Here is a tiny trained network, its code and every weight. The questions are about switching its units off for an input and a target symbol, where a switched-off unit gives its printed mean instead of its output.

import numpy as np


def w(rows, s, z=0):
    codes = np.array(rows[::2]) - 128.0
    scale = np.full(codes.shape[1], s)
    scale[-1] = z or s
    return codes * scale


def f(y):
    return y / 2 * (1 + np.tanh(0.7978845608 * (y + 0.044715 * y**3)))


def softmax(a):
    e = np.exp(a - a.max(-1, keepdims=True))
    return e / e.sum(-1, keepdims=True)


def log_softmax(a):
    a = a - a.max(-1, keepdims=True)
    return a - np.log(np.exp(a).sum(-1, keepdims=True))


def net(x, mask):
    ids = ['ΓΘΛΣΦβεζημξπτψ'.index(c) for c in x.split()]
    T = len(ids)
    res = E[ids] + P[:T]
    u = 0
    for l in range(2):
        q, k, v = (res @ M[l].T for M in (Q, K, V))
        z = softmax(np.where(np.tri(T) > 0, q @ k.T / 4**0.5, -1e9)) @ v
        res = res + np.where(mask[u], z, O[l][:, -1]) @ O[l][:, :-1]
        u += 1
        y = f(res @ A[l][:, :-1].T + A[l][:, -1])
        res = res + np.where(mask[u : u + 16], y, B[l][:, -1]) @ B[l][:, :-1]
        u += 16
    return log_softmax(res[-1] @ U[:, :-1].T + U[:, -1])


Q, K, V, O, A, B = {}, {}, {}, {}, {}, {}
E = w([
[200,60,119,147,109,84,105],'Γ',
[88,24,158,104,141,156,95],'Θ',
[174,133,62,87,109,56,123],'Λ',
[157,105,195,187,45,110,167],'Σ',
[145,141,174,102,224,93,126],'Φ',
[158,188,208,115,176,122,94],'β',
[140,200,118,123,31,85,84],'ε',
[37,121,123,189,58,106,108],'ζ',
[160,144,176,188,120,189,6],'η',
[45,120,72,71,163,63,100],'μ',
[109,105,151,127,173,68,170],'ξ',
[77,136,200,102,221,137,113],'π',
[185,161,214,157,121,129,123],'τ',
[109,198,198,110,160,118,87],'ψ',
],0.015)
P = w([
[148,104,174,52,71,200,246],'0',
[95,149,159,177,231,68,167],'1',
[107,149,155,169,206,28,130],'2',
[119,153,170,161,195,24,86],'3',
[117,113,120,126,118,118,141],'4',
[127,116,125,108,96,78,119],'5',
[115,107,129,107,83,61,88],'6',
[112,125,137,98,113,56,61],'7',
[126,103,148,111,92,38,39],'8',
[131,122,183,87,114,1,20],'9',
],0.0068)
Q[0] = w([
[143,121,106,153,139,177,161],'0.h0',
[135,145,248,125,156,47,149],'0.h0',
[116,169,72,114,139,193,104],'0.h0',
[126,143,121,143,152,137,180],'0.h0',
],0.013)
K[0] = w([
[103,175,173,167,194,142,168],'0.h0',
[118,58,66,134,77,84,2],'0.h0',
[140,151,162,173,154,120,228],'0.h0',
[115,159,164,139,191,75,102],'0.h0',
],0.0094)
V[0] = w([
[163,164,147,249,37,150,111],'0.h0',
[197,110,188,127,187,223,107],'0.h0',
[229,29,101,119,123,60,190],'0.h0',
[2,41,109,174,158,135,122],'0.h0',
],0.0076)
O[0] = w([
[119,137,115,205,126,189,88,215],'0.h0',
[188,99,165,83,93,122,12,16],'0.h0',
[198,51,149,165,137,96,188,104],'0.h0',
[32,103,199,133,99,102,109,253],'0.h0',
],0.011,0.003)
A[0] = w([
[188,247,64,120,48,87,100,176],'0.n0',
[140,206,204,136,119,132,240,125],'0.n1',
[140,167,88,151,79,122,124,224],'0.n2',
[122,129,148,120,71,119,131,65],'0.n3',
[57,116,130,128,125,119,157,86],'0.n4',
[135,109,161,121,173,125,140,23],'0.n5',
[135,159,182,224,130,128,74,180],'0.n6',
[78,120,92,162,108,182,114,82],'0.n7',
[100,104,74,125,136,75,36,170],'0.n8',
[126,178,215,100,6,156,165,221],'0.n9',
[144,172,117,155,189,48,129,174],'0.n10',
[227,112,114,77,240,143,149,1],'0.n11',
[127,99,78,15,194,164,129,244],'0.n12',
[141,43,48,151,42,146,147,146],'0.n13',
[102,89,237,146,175,109,178,52],'0.n14',
[140,186,140,95,255,196,144,110],'0.n15',
],0.0075,0.0034)
B[0] = w([
[153,99,142,222,230,128,146,162],'0.n0',
[99,59,22,123,164,53,130,171],'0.n1',
[85,45,114,175,240,156,129,164],'0.n2',
[120,126,122,108,156,166,125,133],'0.n3',
[224,134,124,124,156,144,158,189],'0.n4',
[146,124,104,104,37,118,130,123],'0.n5',
[127,42,145,129,137,193,177,254],'0.n6',
[180,111,98,39,191,112,141,166],'0.n7',
[114,167,206,111,188,140,242,192],'0.n8',
[70,115,63,84,231,164,87,204],'0.n9',
[67,40,164,175,120,129,143,176],'0.n10',
[189,178,167,108,128,49,106,140],'0.n11',
[128,187,125,105,172,2,47,144],'0.n12',
[103,176,185,91,167,181,134,150],'0.n13',
[128,120,105,59,23,130,177,201],'0.n14',
[103,153,31,222,159,156,91,142],'0.n15',
],0.0054,0.0079)
Q[1] = w([
[90,44,238,164,239,94,191],'1.h0',
[135,46,239,185,184,66,141],'1.h0',
[148,114,2,52,28,117,100],'1.h0',
[211,192,73,116,83,160,148],'1.h0',
],0.005)
K[1] = w([
[186,152,111,50,157,180,107],'1.h0',
[137,129,2,55,129,182,165],'1.h0',
[108,116,131,187,129,107,93],'1.h0',
[93,128,158,167,143,106,106],'1.h0',
],0.007)
V[1] = w([
[52,1,104,111,86,151,164],'1.h0',
[170,153,89,195,152,250,136],'1.h0',
[190,163,147,181,90,95,238],'1.h0',
[225,48,160,153,45,139,127],'1.h0',
],0.0077)
O[1] = w([
[150,214,228,142,167,127,252,254],'1.h0',
[76,126,213,224,122,8,125,66],'1.h0',
[82,2,82,120,225,170,163,16],'1.h0',
[120,29,243,100,164,106,112,72],'1.h0',
],0.0065,0.0054)
A[1] = w([
[134,73,81,69,196,182,155,131],'1.n0',
[180,90,120,187,121,132,131,83],'1.n1',
[187,227,152,142,84,144,197,136],'1.n2',
[117,163,83,136,41,116,67,117],'1.n3',
[156,106,112,147,95,209,134,145],'1.n4',
[101,124,158,144,173,242,99,64],'1.n5',
[125,103,123,159,89,161,138,90],'1.n6',
[206,140,142,125,174,113,67,113],'1.n7',
[131,87,132,60,166,116,132,70],'1.n8',
[169,200,91,141,2,118,103,37],'1.n9',
[82,127,109,48,102,36,152,66],'1.n10',
[157,129,59,95,90,201,147,3],'1.n11',
[77,78,70,111,120,141,86,108],'1.n12',
[127,127,196,171,112,112,100,64],'1.n13',
[158,125,176,51,98,152,122,55],'1.n14',
[76,117,133,145,184,69,126,167],'1.n15',
],0.008,0.0061)
B[1] = w([
[131,195,150,180,89,40,130,215],'1.n0',
[95,116,130,135,176,167,89,140],'1.n1',
[21,1,135,128,109,92,61,245],'1.n2',
[185,132,160,154,56,213,189,156],'1.n3',
[113,176,146,66,203,50,93,155],'1.n4',
[150,194,141,158,69,59,151,178],'1.n5',
[133,149,173,131,172,87,130,125],'1.n6',
[152,80,56,89,100,145,93,149],'1.n7',
[190,198,127,131,79,130,142,169],'1.n8',
[174,86,163,141,157,175,204,155],'1.n9',
[134,194,84,86,232,218,64,165],'1.n10',
[63,104,181,146,226,155,77,162],'1.n11',
[63,141,129,138,68,76,157,164],'1.n12',
[122,177,95,76,168,142,161,179],'1.n13',
[159,156,96,156,141,117,122,163],'1.n14',
[145,88,120,145,138,201,117,213],'1.n15',
],0.0067,0.012)
U = w([
[184,35,160,156,85,79,148,132],'Γ',
[109,106,186,11,65,123,125,219],'Θ',
[158,96,38,159,129,18,151,216],'Λ',
[134,97,178,156,214,197,190,2],'Σ',
[111,164,49,108,100,50,51,38],'Φ',
[102,82,48,144,51,135,40,40],'β',
[124,136,46,248,203,139,118,25],'ε',
[22,136,135,171,86,143,176,186],'ζ',
[138,176,190,198,119,124,40,193],'η',
[83,159,54,88,223,155,118,85],'μ',
[169,204,117,138,153,110,216,98],'ξ',
[122,98,110,115,157,255,114,52],'π',
[93,37,102,142,175,159,38,83],'τ',
[163,162,75,180,75,181,153,188],'ψ',
],0.0055,0.0046)

Each question gives the input, a string of symbols that net reads in full, and the target symbol t.
The units are the heads (4 rows each of Q, K, V and O) and the neurons (one row each of A and B). Each row of codes is followed by its name. A weight is (code - 128) times the scale printed after its matrix; where a second scale follows, it is the last column's (O, A, B and U).
mask holds one flag per unit, layer by layer, with each layer's heads first. A switched-off unit (its flag False) gives its mean, the last column of its rows in O or B, instead of its output. The means were averaged over made-up inputs and are rounded, as every weight is.
A unit's drop is (log p(t) with every unit on - log p(t) with that unit switched off) / (log p(t) with every unit on - log p(t) with every unit switched off).
The circuit of an input: a set's keep is (log p(t) with only the set's units on - log p(t) with every unit switched off) / (log p(t) with every unit on - log p(t) with every unit switched off). Starting from the 12 units with the biggest drops (on a tie, the unit counted first), units are removed one at a time, each time the one whose removal leaves the highest keep (on an exact tie, the one counted first), for as long as the keep stays at least 0.8.
units of the circuit, in order: the units of the circuit, biggest drop first
unit that matters most: the unit with the biggest drop
k most important neurons: the k neurons with the biggest drops, biggest first
top k neurons in layer l: the k neurons of layer l with the biggest drops, biggest first
input η τ η Σ τ π, target η: unit that matters most -> 0.h0
input ψ τ Θ, target ψ: 3 most important neurons -> [1.n3, 0.n9, 1.n2]
input τ τ ζ Λ, target τ: units of the circuit, in order -> [1.h0, 0.h0, 1.n15, 0.n10]
input η ε Φ β, target η: units of the circuit, in order -> [0.h0, 1.h0, 0.n10]
input Σ Λ μ, target Σ: units of the circuit, in order -> [1.h0, 0.n10, 0.h0]
input ζ ε Θ ζ η ψ ζ ζ Θ, target ζ: units of the circuit, in order -> [1.h0, 0.h0]
input ζ Φ ζ Θ ζ η Σ Θ ψ τ, target Θ: units of the circuit, in order -> [0.h0, 1.n0]
input Θ η ζ ψ, target Θ: units of the circuit, in order -> [1.h0, 0.h0, 1.n2]
input η ζ ζ, target η: units of the circuit, in order -> [1.h0, 0.h0]
input Θ η Σ, target Θ: units of the circuit, in order -> [1.h0, 0.h0]
input Σ ζ τ, target Σ: 2 most important neurons -> [1.n15, 1.n2]
input ξ ζ τ Φ, target ξ: 2 most important neurons -> [1.n2, 1.n0]
input η η τ, target η: units of the circuit, in order -> [0.h0, 1.h0]
input Γ Λ Σ ζ ζ, target Γ: units of the circuit, in order -> [0.h0, 1.h0, 1.n10, 1.n0]
input τ ε η, target τ: units of the circuit, in order -> [1.h0, 0.h0, 0.n6]
input η ζ ζ μ, target η: most important neuron -> [0.n9]
input μ τ ψ ξ ζ, target μ: units of the circuit, in order -> [0.h0, 1.h0, 1.n11]
input η Θ β Φ η η ζ π ξ, target η: units of the circuit, in order -> [0.h0, 1.h0]
input η μ η τ Λ η ζ ζ, target η: units of the circuit, in order -> [1.h0, 0.h0, 1.n2]
input Σ τ τ ξ τ, target Σ: most important neuron -> [1.n2]
input ζ Σ Σ ψ η ζ ξ, target ζ: 2 most important neurons -> [1.n2, 0.n9]
input ζ Σ η η, target ζ: top 2 neurons in layer 0 -> [0.n9, 0.n8]
input ψ Γ μ, target ψ: 2 most important neurons -> [1.n3, 0.n9]
input ψ τ ζ Λ, target ψ: 2 most important neurons -> [1.n3, 0.n9]
input ξ ζ μ η, target ξ: top 3 neurons in layer 1 -> [1.n5, 1.n2, 1.n0]
input Θ ε Σ Θ Θ Λ, target Θ: 2 most important neurons -> [0.n9, 1.n2]
input ζ ζ β β ζ Φ, target ζ: most important neuron -> [1.n2]
input ζ τ Σ, target ζ: 2 most important neurons -> [1.n2, 0.n9]
